Below are the code and all the weights of a small trained network. Each question names an input and a class and asks about switching units off, where a switched-off unit gives its printed mean instead of its output.

import numpy as np


def w(rows, s, z=0):
    codes = np.array(rows[::2]) - 128.0
    scale = np.full(codes.shape[1], s)
    scale[-1] = z or s
    return codes * scale


def f(y):
    return y / 2 * (1 + np.tanh(0.7978845608 * (y + 0.044715 * y**3)))


def log_softmax(a):
    a = a - a.max(-1, keepdims=True)
    return a - np.log(np.exp(a).sum(-1, keepdims=True))


def net(x, mask):
    res = np.array(x, float).reshape(1, 2) / 4 @ E
    y = f(res @ A[0][:, :-1].T + A[0][:, -1])
    res = res + np.where(mask, y, B[0][:, -1]) @ B[0][:, :-1]
    return log_softmax(res[-1] @ U[:, :-1].T + U[:, -1])


A, B = {}, {}
E = w([
[60,58,28,166,72,169,53,73],'x0',
[107,110,109,87,191,249,130,125],'x1',
],0.015)
A[0] = w([
[92,58,90,78,174,225,146,188,221],'n1',
[131,161,135,181,130,64,115,63,250],'n2',
[180,161,111,160,75,30,88,156,44],'n3',
[157,86,136,45,180,196,114,167,73],'n4',
[255,206,181,45,225,101,190,124,64],'n5',
[76,90,109,157,87,162,82,88,55],'n6',
[103,131,172,132,215,194,87,91,65],'n7',
],0.0098,0.014)
B[0] = w([
[131,137,139,91,158,148,163,188,253],'n1',
[112,127,163,39,147,157,173,187,240],'n2',
[64,169,33,219,167,19,210,122,179],'n3',
[51,181,63,173,151,43,156,155,165],'n4',
[88,54,91,115,93,147,68,124,235],'n5',
[61,82,23,165,73,109,76,36,184],'n6',
[92,146,68,192,133,4,174,113,156],'n7',
],0.018,0.017)
U = w([
[91,4,89,111,57,150,66,109,124],'0',
[92,222,108,133,167,91,183,148,101],'1',
[151,150,178,30,144,211,145,169,255],'2',
[158,150,134,139,83,140,69,95,87],'3',
[125,148,146,182,123,138,121,94,96],'4',
[184,161,115,186,143,96,131,88,93],'5',
[168,184,108,187,113,89,69,117,91],'6',
],0.014,0.015)

Each question gives the input, the list of numbers given to net, and the class t.
The units are the neurons (one row each of A and B). Each row of codes is followed by its name. A weight is (code - 128) times the scale printed after its matrix; where a second scale follows, it is the last column's (A, B and U).
mask holds one flag per neuron, in row order. A switched-off neuron (its flag False) gives its mean, the last column of its row in B, instead of its output. The means were averaged over made-up inputs and are rounded, as every weight is.
A unit's drop is (log p(t) with every unit on - log p(t) with that unit switched off) / (log p(t) with every unit on - log p(t) with every unit switched off).
The circuit of an input: a set's keep is (log p(t) with only the set's units on - log p(t) with every unit switched off) / (log p(t) with every unit on - log p(t) with every unit switched off). Starting from all 7 units, units are removed one at a time, each time the one whose removal leaves the highest keep (on an exact tie, the one counted first), for as long as the keep stays at least 0.8.
circuit, biggest first: the units of the circuit, biggest drop first
k most important neurons: the k neurons with the biggest drops, biggest first
drop when u is switched off: that unit's drop, to one decimal
input [3,2], class 2: circuit, biggest first : n5; n3
input [-2,-2], class 2: most important neuron : n6
input [3,-1], class 2: circuit, biggest first : n5; n3
input [-5,-5], class 0: 3 most important neurons : n5; n1; n4
input [-5,5], class 0: 3 most important neurons : n5; n3; n2
input [2,4], class 1: 3 most important neurons : n2; n5; n7
input [7,-8], class 1: 2 most important neurons : n3; n5
input [-2,3], class 2: 2 most important neurons : n3; n6
input [-7,8], class 1: 2 most important neurons : n4; n7
input [-4,2], class 0: 2 most important neurons : n5; n2
input [5,-6], class 1: 2 most important neurons : n5; n3
input [4,6], class 1: 2 most important neurons : n5; n1
input [3,-3], class 2: 2 most important neurons : n5; n2
input [-5,8], class 1: circuit, biggest first : n4
input [-4,-3], class 0: 2 most important neurons : n5; n1
input [-6,-4], class 0: drop when n5 is switched off : 1.4
input [0,3], class 2: drop when n3 is switched off : 1.5
input [-8,6], class 0: drop when n5 is switched off : 2.6
